Look-ups in named tables: a row name and a column name give one cell, copied from the table.

Lired:
columns: Dite, Fivivup
Vavu: [0.22, 0.76]
Tubuzag: [0.78, 0.85]
Vik: [0.57, 0.47]
Zap: [0.51, 0.52]
Bavi: [0.48, 0.49]
Bol: [0.56, 0.49]
Pib: [0.96, 0.76]
Girufe: [0.75, 0.33]
Ton: [0.64, 0.52]
Samu: [0.82, 0.56]
Sotek: [0.57, 0.55]
Mita: [0.80, 0.66]
Saligo: [0.57, 0.48]

Dite of Sotek is 0.57
Dite of Vik is 0.57
Dite of Bavi is 0.48
Dite of Pib is 0.96
Dite of Vavu is 0.22
Fivivup of Saligo is 0.48
Fivivup of Vavu is 0.76
Dite of Bol is 0.56
Fivivup of Zap is 0.52
Row with the largest Fivivup: Tubuzag

Mobuniz =
,Gagase,Pep,Godod,Dige,Dise,Tibebu,Vop
Vof,149,203,149,183,222,187,220
Fopego,240,99,246,181,248,140,105
Zed,202,151,171,147,173,161,161
Mebotid,153,209,177,217,106,239,190
Pama,130,184,232,216,140,207,162
Ritod,221,189,191,134,148,164,165
Kivoraz,141,124,197,142,181,186,186
Lupu,121,128,100,250,236,34,94
Nubupu,191,70,143,152,173,4,145

Nubupu, Tibebu: 4
Vof, Pep: 203
Ritod, Dise: 148
Kivoraz, Vop: 186
Zed, Dise: 173
Fopego, Dige: 181
Pama, Godod: 232
Kivoraz, Godod: 197
Zed, Pep: 151
Lupu, Tibebu: 34
Pama, Pep: 184
Vof, Tibebu: 187
Fopego, Dise: 248

Pok =
	Damogik	Las	Labud	Sis	Parediv	Kedeso	Mer	Lesul
Ruz	5067	2581	2524	5313	6273	2690	4509	3933
Dop	4813	3754	4176	5111	6976	2130	6183	3395
Velu	5058	3143	2759	5552	6006	2984	4251	4036
Rirad	4943	2957	2896	5228	6387	2644	5206	3724
Sazo	4992	2076	3124	5378	6500	2067	6188	3535
Rukezif	4789	4214	4178	4179	7500	2853	5532	3261
Nilezul	4402	4038	3455	3551	7488	3274	4300	3262
Duli	5077	4104	3011	5732	6041	2886	4330	4038
Gozer	4889	3674	3796	5219	6835	2407	5479	3510
Vam	5101	3916	3877	5750	6311	2376	5575	3723
Davam	4786	3114	3312	4610	7121	2584	5358	3400
Nubo	4566	3177	2941	3933	7147	3059	4389	3356
Fal	4774	2734	2542	4936	6297	3126	4205	3863
Sur	4779	4203	2708	4711	6395	3278	3646	4016

Rukezif, Sis -> 4179
Rukezif, Lesul -> 3261
Vam, Lesul -> 3723
Rirad, Damogik -> 4943
Davam, Mer -> 5358
Sazo, Las -> 2076
Duli, Labud -> 3011
Dop, Damogik -> 4813
Nubo, Kedeso -> 3059
Nilezul, Kedeso -> 3274
Dop, Parediv -> 6976
Rirad, Labud -> 2896
Fal, Kedeso -> 3126
Ruz, Parediv -> 6273
Rirad, Las -> 2957
Which row has the largest Mer? Sazo

Gure:
columns: Pusu, Barozi, Gogelo, Gobobil, Revuvos, Pobagel
Vod: [6186, 5168, 5351, 7522, 4179, 6987]
Peramam: [3795, 7858, 4920, 5740, 6087, 4660]
Zib: [8540, 7772, 6128, 5914, 5307, 9464]
Siromu: [3714, 7218, 8074, 4814, 3600, 2151]
Kor: [7480, 7510, 6653, 6922, 6877, 6976]
Sudodu: [5406, 6408, 8137, 5715, 4578, 5493]
Gunariv: [6287, 6498, 8904, 6274, 4344, 5122]
Gigon: [6246, 5856, 7334, 2255, 6325, 3569]
Vek: [6544, 7298, 2786, 7039, 8789, 7387]
Geke: [9961, 7580, 7301, 3601, 5146, 9063]

Gunariv, Pobagel: 5122
Zib, Barozi: 7772
Siromu, Revuvos: 3600
Vod, Gogelo: 5351
Zib, Revuvos: 5307
Vek, Barozi: 7298
Zib, Gogelo: 6128
Peramam, Pusu: 3795
Siromu, Gobobil: 4814
Gigon, Gobobil: 2255
Gunariv, Revuvos: 4344
Geke, Pobagel: 9063
Gunariv, Barozi: 6498
Gunariv, Gogelo: 8904
Row with the largest Revuvos: Vek

Fulafo =
         Duza  Fegez
Nekot     5.0    8.5
Dur       3.1    4.9
Rifonug   0.6    3.0

What is the Duza of Dur in Fulafo? 3.1
What is the Fegez of Dur in Fulafo? 4.9
What is the Duza of Rifonug in Fulafo? 0.6
What is the Duza of Nekot in Fulafo? 5.0
What is the Fegez of Rifonug in Fulafo? 3.0
What is the Fegez of Nekot in Fulafo? 8.5

Matozo
|  | Sulalu | Tena | Melago | Matubo | Pame |
|---|---|---|---|---|---|
| Ris | -3349 | 1946 | -1655 | 1613 | 5758 |
| Larebo | -1301 | -1955 | -2952 | 1315 | -5935 |
| Pitenuk | -5728 | -2113 | -8470 | 5318 | -1875 |
| Non | 3486 | 2251 | 1413 | -680 | 364 |
| Bur | -9144 | -1904 | -9497 | 7539 | 2009 |
| Fuf | 4590 | 2685 | 4929 | -3798 | 4043 |
| Gasoso | 1544 | -2221 | -727 | -97 | -7851 |
| Komolu | -3109 | -1794 | -5035 | 2843 | -3396 |
| Domu | -4640 | 1044 | -4402 | 5342 | 3303 |

What is the Sulalu of Fuf in Matozo?
4590
What is the Pame of Ris in Matozo?
5758
What is the Sulalu of Ris in Matozo?
-3349
What is the Tena of Domu in Matozo?
1044
What is the Melago of Larebo in Matozo?
-2952
What is the Pame of Domu in Matozo?
3303
What is the Matubo of Bur in Matozo?
7539
What is the Tena of Ris in Matozo?
1946
What is the Sulalu of Bur in Matozo?
-9144
What is the Melago of Non in Matozo?
1413
What is the Sulalu of Pitenuk in Matozo?
-5728
What is the Matubo of Ris in Matozo?
1613
What is the Pame of Komolu in Matozo?
-3396
What is the Matubo of Domu in Matozo?
5342
What is the Tena of Non in Matozo?
2251
What is the Pame of Fuf in Matozo?
4043
What is the Matubo of Gasoso in Matozo?
-97
What is the Pame of Larebo in Matozo?
-5935
Which row has the largest Tena? Fuf

